Here is a tiny trained network, its code and every weight. The questions are about switching its units off for an input and a class, where a switched-off unit gives its printed mean instead of its output.

import numpy as np


def w(rows, s, z=0):
    codes = np.array(rows[::2]) - 128.0
    scale = np.full(codes.shape[1], s)
    scale[-1] = z or s
    return codes * scale


def f(y):
    return np.maximum(y, 0)


def log_softmax(a):
    a = a - a.max(-1, keepdims=True)
    return a - np.log(np.exp(a).sum(-1, keepdims=True))


def net(x, mask):
    res = np.array(x, float).reshape(1, 6) / 4 @ E
    y = f(res @ A[0][:, :-1].T + A[0][:, -1])
    res = res + np.where(mask, y, B[0][:, -1]) @ B[0][:, :-1]
    return log_softmax(res[-1] @ U[:, :-1].T + U[:, -1])


A, B = {}, {}
E = w([
[126,130,127],'x0',
[128,127,127],'x1',
[142,124,1],'x2',
[126,239,141],'x3',
[208,137,136],'x4',
[128,127,126],'x5',
],0.008)
A[0] = w([
[114,156,95,154],'neuron 1',
[119,113,200,90],'neuron 2',
[117,82,118,144],'neuron 3',
[125,26,116,64],'neuron 4',
[135,91,184,92],'neuron 5',
[228,122,176,193],'neuron 6',
[125,72,153,108],'neuron 7',
[88,129,112,137],'neuron 8',
[247,152,121,214],'neuron 9',
[73,187,169,144],'neuron 10',
[179,123,133,254],'neuron 11',
[119,187,190,83],'neuron 12',
[129,93,115,104],'neuron 13',
[140,224,91,113],'neuron 14',
[107,152,80,132],'neuron 15',
[171,23,140,86],'neuron 16',
[123,116,69,89],'neuron 17',
[132,171,78,104],'neuron 18',
[101,140,181,187],'neuron 19',
[41,139,142,158],'neuron 20',
[67,135,187,80],'neuron 21',
[37,132,110,158],'neuron 22',
],0.014,0.0042)
B[0] = w([
[127,99,199,189],'neuron 1',
[184,88,61,191],'neuron 2',
[34,222,220,187],'neuron 3',
[188,179,201,221],'neuron 4',
[214,78,68,181],'neuron 5',
[45,78,106,233],'neuron 6',
[125,199,166,181],'neuron 7',
[83,121,172,170],'neuron 8',
[33,60,215,254],'neuron 9',
[89,165,124,225],'neuron 10',
[6,72,101,221],'neuron 11',
[228,98,167,203],'neuron 12',
[148,165,157,163],'neuron 13',
[162,169,225,235],'neuron 14',
[169,118,164,196],'neuron 15',
[135,247,225,230],'neuron 16',
[226,74,100,191],'neuron 17',
[163,66,180,194],'neuron 18',
[132,121,72,212],'neuron 19',
[74,79,149,215],'neuron 20',
[161,117,112,195],'neuron 21',
[88,2,217,220],'neuron 22',
],0.0059,0.006)
U = w([
[137,134,140,221],'0',
[157,215,180,76],'1',
[116,144,132,219],'2',
[80,100,137,11],'3',
[129,138,121,233],'4',
[253,85,125,88],'5',
[111,168,66,53],'6',
[176,239,33,2],'7',
],0.022,0.0086)

Each question gives the input, the list of numbers given to net, and the class t.
The units are the neurons (one row each of A and B). Each row of codes is followed by its name. A weight is (code - 128) times the scale printed after its matrix; where a second scale follows, it is the last column's (A, B and U).
mask holds one flag per neuron, in row order. A switched-off neuron (its flag False) gives its mean, the last column of its row in B, instead of its output. The means were averaged over made-up inputs and are rounded, as every weight is.
A unit's drop is (log p(t) with every unit on - log p(t) with that unit switched off) / (log p(t) with every unit on - log p(t) with every unit switched off).
The circuit of an input: a set's keep is (log p(t) with only the set's units on - log p(t) with every unit switched off) / (log p(t) with every unit on - log p(t) with every unit switched off). Starting from the 12 units with the biggest drops (on a tie, the unit counted first), units are removed one at a time, each time the one whose removal leaves the highest keep (on an exact tie, the one counted first), for as long as the keep stays at least 0.8.
units of the circuit, in order: the units of the circuit, biggest drop first
unit that matters most: the unit with the biggest drop
top k neurons: the k neurons with the biggest drops, biggest first
drop when u is switched off: that unit's drop, to one decimal
input [6,1,7,-3,-5,-6], class 5: unit that matters most => neuron 17
input [3,3,-8,-2,2,7], class 5: top 3 neurons => neuron 5; neuron 2; neuron 12
input [-7,6,-3,6,2,-4], class 2: units of the circuit, in order => neuron 16; neuron 4
input [5,-4,5,-4,8,6], class 3: top 3 neurons => neuron 9; neuron 11; neuron 6
input [-5,-4,7,-7,-1,6], class 1: units of the circuit, in order => neuron 16; neuron 3; neuron 4
input [3,-1,-5,-6,4,-1], class 1: top 4 neurons => neuron 16; neuron 7; neuron 4; neuron 22
input [-7,1,-2,-8,-1,-6], class 1: units of the circuit, in order => neuron 16; neuron 4
input [3,-1,-7,3,3,-1], class 5: top 3 neurons => neuron 12; neuron 2; neuron 5
input [-5,-2,-8,-7,-6,4], class 5: top 3 neurons => neuron 5; neuron 2; neuron 21
input [-1,-4,-7,-6,8,5], class 3: top 2 neurons => neuron 6; neuron 11
input [-3,2,2,-7,-7,-4], class 1: units of the circuit, in order => neuron 4; neuron 16; neuron 3
input [2,3,-2,2,7,0], class 3: units of the circuit, in order => neuron 9; neuron 6
input [-6,-1,-8,7,-1,-3], class 5: units of the circuit, in order => neuron 12; neuron 2; neuron 16
input [4,7,2,-2,8,5], class 3: units of the circuit, in order => neuron 9; neuron 11
input [2,1,0,-1,7,-5], class 3: unit that matters most => neuron 9
input [8,0,0,7,7,-1], class 2: units of the circuit, in order => neuron 6; neuron 16
input [-2,-4,-3,-8,4,6], class 1: top 2 neurons => neuron 16; neuron 4
input [1,-2,-6,2,1,2], class 5: top 2 neurons => neuron 12; neuron 2
input [-7,8,7,-4,8,3], class 0: top 2 neurons => neuron 9; neuron 16
input [3,5,7,0,-3,5], class 5: unit that matters most => neuron 17
input [0,1,7,-8,2,5], class 1: top 3 neurons => neuron 16; neuron 3; neuron 4
input [-3,3,-6,-5,-2,-1], class 5: top 4 neurons => neuron 5; neuron 2; neuron 9; neuron 21
input [-2,-1,-8,4,-1,-4], class 5: top 2 neurons => neuron 12; neuron 2
input [3,3,-6,-7,6,-6], class 1: top 3 neurons => neuron 16; neuron 7; neuron 4
input [5,2,6,-7,1,7], class 1: drop when neuron 16 is switched off => 0.3
input [-5,0,7,-3,-1,-1], class 5: drop when neuron 17 is switched off => 1.1
